Below is a small trained network, with its code and all its weights. Each question gives an input and a target symbol and asks what happens when units are switched off, that is, made to give their printed mean instead of their output.

import numpy as np


def w(rows, s, z=0):
    codes = np.array(rows[::2]) - 128.0
    scale = np.full(codes.shape[1], s)
    scale[-1] = z or s
    return codes * scale


def norm(h):
    return h / np.sqrt((h * h).mean(-1, keepdims=True) + 1e-5)


def softmax(a):
    e = np.exp(a - a.max(-1, keepdims=True))
    return e / e.sum(-1, keepdims=True)


def log_softmax(a):
    a = a - a.max(-1, keepdims=True)
    return a - np.log(np.exp(a).sum(-1, keepdims=True))


def net(x, mask):
    ids = ['αγδεζηθλμξπστφψ'.index(c) for c in x.split()]
    T = len(ids)
    res = E[ids] + P[:T]
    u = 0
    for l in range(3):
        r = norm(res)
        for j in range(2):
            rows = slice(4 * j, 4 * j + 4)
            q, k, v = (r @ M[l][rows].T for M in (Q, K, V))
            z = softmax(np.where(np.tri(T) > 0, q @ k.T / 4**0.5, -1e9)) @ v
            o = O[l][rows]
            res = res + np.where(mask[u + j], z, o[:, -1]) @ o[:, :-1]
        u += 2
    return log_softmax(norm(res)[-1] @ U[:, :-1].T + U[:, -1])


Q, K, V, O = {}, {}, {}, {}
E = w([
[143,220,123,143],'α',
[125,60,86,97],'γ',
[51,102,115,126],'δ',
[87,127,127,131],'ε',
[19,202,121,46],'ζ',
[87,181,128,206],'η',
[121,208,174,133],'θ',
[72,179,97,22],'λ',
[117,159,147,252],'μ',
[210,113,119,125],'ξ',
[80,111,109,51],'π',
[39,122,75,102],'σ',
[62,87,93,70],'τ',
[88,62,93,116],'φ',
[155,91,75,93],'ψ',
],0.012)
P = w([
[149,121,137,123],'0',
[159,134,4,131],'1',
[38,81,127,193],'2',
[153,153,148,86],'3',
[132,149,35,115],'4',
[62,102,133,188],'5',
],0.027)
Q[0] = w([
[122,122,87,211],'0.h1',
[110,145,125,83],'0.h1',
[94,107,1,171],'0.h1',
[76,34,185,174],'0.h1',
[137,90,153,59],'0.h2',
[139,104,124,121],'0.h2',
[133,146,161,110],'0.h2',
[96,115,79,144],'0.h2',
],0.023)
K[0] = w([
[53,72,74,145],'0.h1',
[161,190,132,114],'0.h1',
[33,135,6,178],'0.h1',
[71,81,191,180],'0.h1',
[163,166,58,115],'0.h2',
[124,146,126,106],'0.h2',
[140,140,81,151],'0.h2',
[124,83,203,114],'0.h2',
],0.023)
V[0] = w([
[70,160,3,170],'0.h1',
[59,129,73,162],'0.h1',
[230,187,57,105],'0.h1',
[167,98,97,76],'0.h1',
[66,98,74,147],'0.h2',
[132,150,97,121],'0.h2',
[76,148,145,151],'0.h2',
[99,56,226,132],'0.h2',
],0.026)
O[0] = w([
[250,78,44,76,255],'0.h1',
[212,73,118,95,203],'0.h1',
[99,193,5,131,142],'0.h1',
[64,69,87,133,127],'0.h1',
[135,91,177,78,170],'0.h2',
[102,147,150,131,127],'0.h2',
[80,101,85,112,140],'0.h2',
[219,40,62,133,137],'0.h2',
],0.023,0.018)
Q[1] = w([
[148,200,86,145],'1.h1',
[169,246,36,216],'1.h1',
[156,192,100,78],'1.h1',
[163,183,84,115],'1.h1',
[35,115,97,161],'1.h2',
[191,147,154,105],'1.h2',
[126,246,91,78],'1.h2',
[65,68,3,126],'1.h2',
],0.024)
K[1] = w([
[144,156,81,84],'1.h1',
[153,218,62,42],'1.h1',
[110,121,68,95],'1.h1',
[98,150,84,88],'1.h1',
[89,131,143,3],'1.h2',
[153,127,126,210],'1.h2',
[189,180,210,94],'1.h2',
[163,155,87,50],'1.h2',
],0.027)
V[1] = w([
[66,138,236,76],'1.h1',
[63,98,235,60],'1.h1',
[102,195,186,131],'1.h1',
[148,221,111,179],'1.h1',
[46,160,45,190],'1.h2',
[166,116,173,157],'1.h2',
[165,156,60,54],'1.h2',
[149,114,195,250],'1.h2',
],0.017)
O[1] = w([
[31,103,124,78,6],'1.h1',
[3,144,93,92,30],'1.h1',
[97,70,154,82,27],'1.h1',
[179,51,184,101,92],'1.h1',
[202,25,168,120,204],'1.h2',
[77,134,113,122,93],'1.h2',
[187,205,156,93,174],'1.h2',
[44,64,110,122,85],'1.h2',
],0.02,0.012)
Q[2] = w([
[145,137,131,36],'2.h1',
[135,126,148,124],'2.h1',
[99,119,71,183],'2.h1',
[114,171,74,120],'2.h1',
[186,151,253,73],'2.h2',
[133,161,30,104],'2.h2',
[108,38,117,126],'2.h2',
[170,210,207,107],'2.h2',
],0.027)
K[2] = w([
[106,143,65,150],'2.h1',
[127,135,120,103],'2.h1',
[140,93,176,211],'2.h1',
[128,144,159,140],'2.h1',
[82,1,111,113],'2.h2',
[138,162,50,108],'2.h2',
[75,90,90,205],'2.h2',
[151,101,161,56],'2.h2',
],0.03)
V[2] = w([
[180,110,20,137],'2.h1',
[109,102,43,185],'2.h1',
[113,207,86,67],'2.h1',
[164,105,171,119],'2.h1',
[109,133,3,159],'2.h2',
[104,91,147,134],'2.h2',
[185,145,69,101],'2.h2',
[142,68,89,117],'2.h2',
],0.036)
O[2] = w([
[58,175,88,195,251],'2.h1',
[92,125,35,140,203],'2.h1',
[48,168,172,63,135],'2.h1',
[158,131,156,169,113],'2.h1',
[252,96,129,133,178],'2.h2',
[109,166,161,106,130],'2.h2',
[163,46,82,116,206],'2.h2',
[135,112,146,61,230],'2.h2',
],0.035,0.013)
U = w([
[81,29,126,96,60],'α',
[140,51,209,138,51],'γ',
[135,248,103,110,100],'δ',
[97,47,100,213,45],'ε',
[190,169,208,54,29],'ζ',
[70,116,41,137,50],'η',
[115,162,108,233,80],'θ',
[128,163,190,153,169],'λ',
[78,118,88,128,84],'μ',
[168,105,175,233,3],'ξ',
[96,65,167,156,97],'π',
[99,139,138,21,68],'σ',
[141,121,90,62,172],'τ',
[192,140,67,157,249],'φ',
[194,134,213,174,7],'ψ',
],0.014,0.0039)

Each question gives the input, a string of symbols that net reads in full, and the target symbol t.
The units are the heads (4 rows each of Q, K, V and O). Each row of codes is followed by its name. A weight is (code - 128) times the scale printed after its matrix; where a second scale follows, it is the last column's (O and U).
mask holds one flag per head, layer by layer. A switched-off head (its flag False) gives its mean, the last column of its rows in O, instead of its output. The means were averaged over made-up inputs and are rounded, as every weight is.
A unit's drop is (log p(t) with every unit on - log p(t) with that unit switched off) / (log p(t) with every unit on - log p(t) with every unit switched off).
The circuit of an input: a set's keep is (log p(t) with only the set's units on - log p(t) with every unit switched off) / (log p(t) with every unit on - log p(t) with every unit switched off). Starting from all 6 units, units are removed one at a time, each time the one whose removal leaves the highest keep (on an exact tie, the one counted first), for as long as the keep stays at least 0.8.
units of the circuit, in order: the units of the circuit, biggest drop first
most important unit: the unit with the biggest drop
which heads matter: for each layer, one digit per head in row order, 1 if its drop is at least 0.15 and else 0, layers parted by /
drop when u is switched off: that unit's drop, to one decimal
input δ ζ μ, target δ: most important unit : 0.h1
input ζ γ δ θ, target λ: units of the circuit, in order : [0.h1; 0.h2]
input ζ ζ θ μ α σ, target ζ: units of the circuit, in order : [1.h1; 0.h1; 2.h2; 2.h1]
input η γ ζ ξ μ φ, target η: units of the circuit, in order : [2.h1; 0.h1; 2.h2]
input η δ ξ, target η: units of the circuit, in order : [2.h1; 0.h1; 2.h2; 0.h2]
input γ α ξ α θ δ, target γ: units of the circuit, in order : [0.h1; 2.h2]
input γ η λ α θ φ, target γ: which heads matter : 11 / 01 / 01
input η μ λ, target η: which heads matter : 10 / 00 / 11
input ξ ζ γ ξ θ θ, target ξ: which heads matter : 11 / 11 / 11
input π θ θ μ, target λ: units of the circuit, in order : [0.h1; 0.h2]
input λ ζ γ, target λ: which heads matter : 11 / 11 / 11
input ε α θ, target ε: which heads matter : 11 / 11 / 10
input λ θ σ λ, target λ: units of the circuit, in order : [0.h2; 2.h1]
input λ ζ ε α, target δ: units of the circuit, in order : [0.h2]
input δ φ ε π θ θ, target δ: which heads matter : 11 / 01 / 11
input ζ τ θ, target ζ: drop when 1.h1 is switched off : 1.8
input ε η α μ φ λ, target ε: drop when 0.h2 is switched off : 0.8
input π π μ ξ, target θ: drop when 0.h1 is switched off : 1.0
input δ γ δ α φ ζ, target δ: drop when 0.h2 is switched off : 0.4
input π σ ζ ζ, target σ: most important unit : 0.h2
